Below are the code and all the weights of a small trained network. Each question names an input and a class and asks about switching units off, where a switched-off unit gives its printed mean instead of its output.

import numpy as np


def w(rows, s, z=0):
    codes = np.array(rows[::2]) - 128.0
    scale = np.full(codes.shape[1], s)
    scale[-1] = z or s
    return codes * scale


def norm(h):
    return h / np.sqrt((h * h).mean(-1, keepdims=True) + 1e-5)


def f(y):
    return y / 2 * (1 + np.tanh(0.7978845608 * (y + 0.044715 * y**3)))


def log_softmax(a):
    a = a - a.max(-1, keepdims=True)
    return a - np.log(np.exp(a).sum(-1, keepdims=True))


def net(x, mask):
    res = np.array(x, float).reshape(1, 8) / 4 @ E
    u = 0
    for l in range(4):
        y = f(norm(res) @ A[l][:, :-1].T + A[l][:, -1])
        res = res + np.where(mask[u : u + 5], y, B[l][:, -1]) @ B[l][:, :-1]
        u += 5
    return log_softmax(norm(res)[-1] @ U[:, :-1].T + U[:, -1])


A, B = {}, {}
E = w([
[166,114,149,101,109,193],'x0',
[223,203,124,38,150,225],'x1',
[210,67,159,181,238,63],'x2',
[125,140,68,110,178,143],'x3',
[162,183,87,190,150,1],'x4',
[113,115,48,63,127,103],'x5',
[65,108,78,86,124,126],'x6',
[47,133,111,127,148,104],'x7',
],0.0062)
A[0] = w([
[208,253,90,134,136,232,147],'0.n1',
[37,77,213,203,69,158,139],'0.n2',
[132,205,109,159,146,204,3],'0.n3',
[101,125,124,99,51,131,36],'0.n4',
[28,55,159,196,129,66,239],'0.n5',
],0.0068,0.0022)
B[0] = w([
[67,127,185,254,186,221,236],'0.n1',
[110,182,195,110,171,164,204],'0.n2',
[18,132,151,146,72,112,136],'0.n3',
[150,48,132,112,92,108,134],'0.n4',
[199,195,121,160,104,231,254],'0.n5',
],0.0088,0.0051)
A[1] = w([
[41,127,51,138,63,102,184],'1.n1',
[26,254,163,161,98,141,252],'1.n2',
[105,16,75,114,12,143,65],'1.n3',
[144,55,255,110,44,166,204],'1.n4',
[74,178,77,171,121,16,245],'1.n5',
],0.0076,0.0026)
B[1] = w([
[2,206,43,177,69,156,155],'1.n1',
[160,100,156,81,182,233,254],'1.n2',
[69,179,111,60,190,65,136],'1.n3',
[135,179,127,143,113,224,203],'1.n4',
[167,138,132,212,101,201,167],'1.n5',
],0.0068,0.0076)
A[2] = w([
[99,110,108,179,146,69,77],'2.n1',
[170,123,119,102,52,65,101],'2.n2',
[185,79,104,178,153,13,49],'2.n3',
[254,110,98,159,116,62,136],'2.n4',
[173,142,91,81,135,206,251],'2.n5',
],0.0068,0.0029)
B[2] = w([
[182,112,213,129,80,109,116],'2.n1',
[152,173,161,87,117,130,109],'2.n2',
[142,108,172,135,100,77,145],'2.n3',
[149,192,61,189,244,50,161],'2.n4',
[129,142,99,181,102,155,255],'2.n5',
],0.011,0.0065)
A[3] = w([
[230,28,165,39,50,235,105],'3.n1',
[88,133,236,208,94,89,6],'3.n2',
[155,72,178,61,165,62,150],'3.n3',
[71,71,83,93,32,157,56],'3.n4',
[17,1,100,58,89,106,66],'3.n5',
],0.0051,0.0021)
B[3] = w([
[68,190,153,199,136,112,251],'3.n1',
[79,132,192,32,198,126,100],'3.n2',
[221,169,132,155,254,106,76],'3.n3',
[53,84,128,127,174,119,138],'3.n4',
[36,165,86,153,136,44,100],'3.n5',
],0.008,0.0021)
U = w([
[92,114,92,65,110,125,98],'0',
[148,154,170,151,136,247,197],'1',
[220,142,124,175,177,66,103],'2',
[180,64,190,43,84,73,2],'3',
],0.016,0.0068)

Each question gives the input, the list of numbers given to net, and the class t.
The units are the neurons (one row each of A and B). Each row of codes is followed by its name. A weight is (code - 128) times the scale printed after its matrix; where a second scale follows, it is the last column's (A, B and U).
mask holds one flag per neuron, layer by layer. A switched-off neuron (its flag False) gives its mean, the last column of its row in B, instead of its output. The means were averaged over made-up inputs and are rounded, as every weight is.
A unit's drop is (log p(t) with every unit on - log p(t) with that unit switched off) / (log p(t) with every unit on - log p(t) with every unit switched off).
most important unit: the unit with the biggest drop
k most important neurons: the k neurons with the biggest drops, biggest first
top k neurons in layer l: the k neurons of layer l with the biggest drops, biggest first
drop when u is switched off: that unit's drop, to one decimal
input [-5,6,-7,-3,-5,8,3,5], class 0: most important unit	0.n5
input [7,-5,8,5,-7,7,-1,-8], class 2: 3 most important neurons	0.n1, 1.n2, 0.n2
input [2,0,-4,-2,-6,7,7,-6], class 0: 2 most important neurons	0.n5, 1.n3
input [6,-7,-8,3,-5,8,-6,-2], class 0: 2 most important neurons	0.n1, 1.n3
input [0,7,6,0,1,3,6,-4], class 2: top 3 neurons in layer 0	0.n2, 0.n5, 0.n3
input [2,6,8,-6,-2,3,2,-3], class 2: top 2 neurons in layer 1	1.n2, 1.n1
input [3,-8,-1,7,-5,4,8,3], class 0: top 2 neurons in layer 1	1.n3, 1.n4
input [1,0,-3,8,-6,8,-8,5], class 0: 2 most important neurons	0.n5, 0.n2
input [5,0,-1,-1,-7,5,6,-2], class 0: top 3 neurons in layer 1	1.n3, 1.n2, 1.n5
input [-8,-2,-7,5,0,7,2,2], class 0: top 3 neurons in layer 0	0.n1, 0.n2, 0.n4
input [0,7,8,6,4,-3,3,3], class 2: top 2 neurons in layer 1	1.n2, 1.n4
input [5,1,-2,7,3,3,4,7], class 0: drop when 0.n5 is switched off	0.3
input [7,-1,0,2,4,6,6,-2], class 0: drop when 3.n2 is switched off	0.0
input [-6,2,2,-5,2,0,-8,-8], class 2: drop when 2.n4 is switched off	0.1
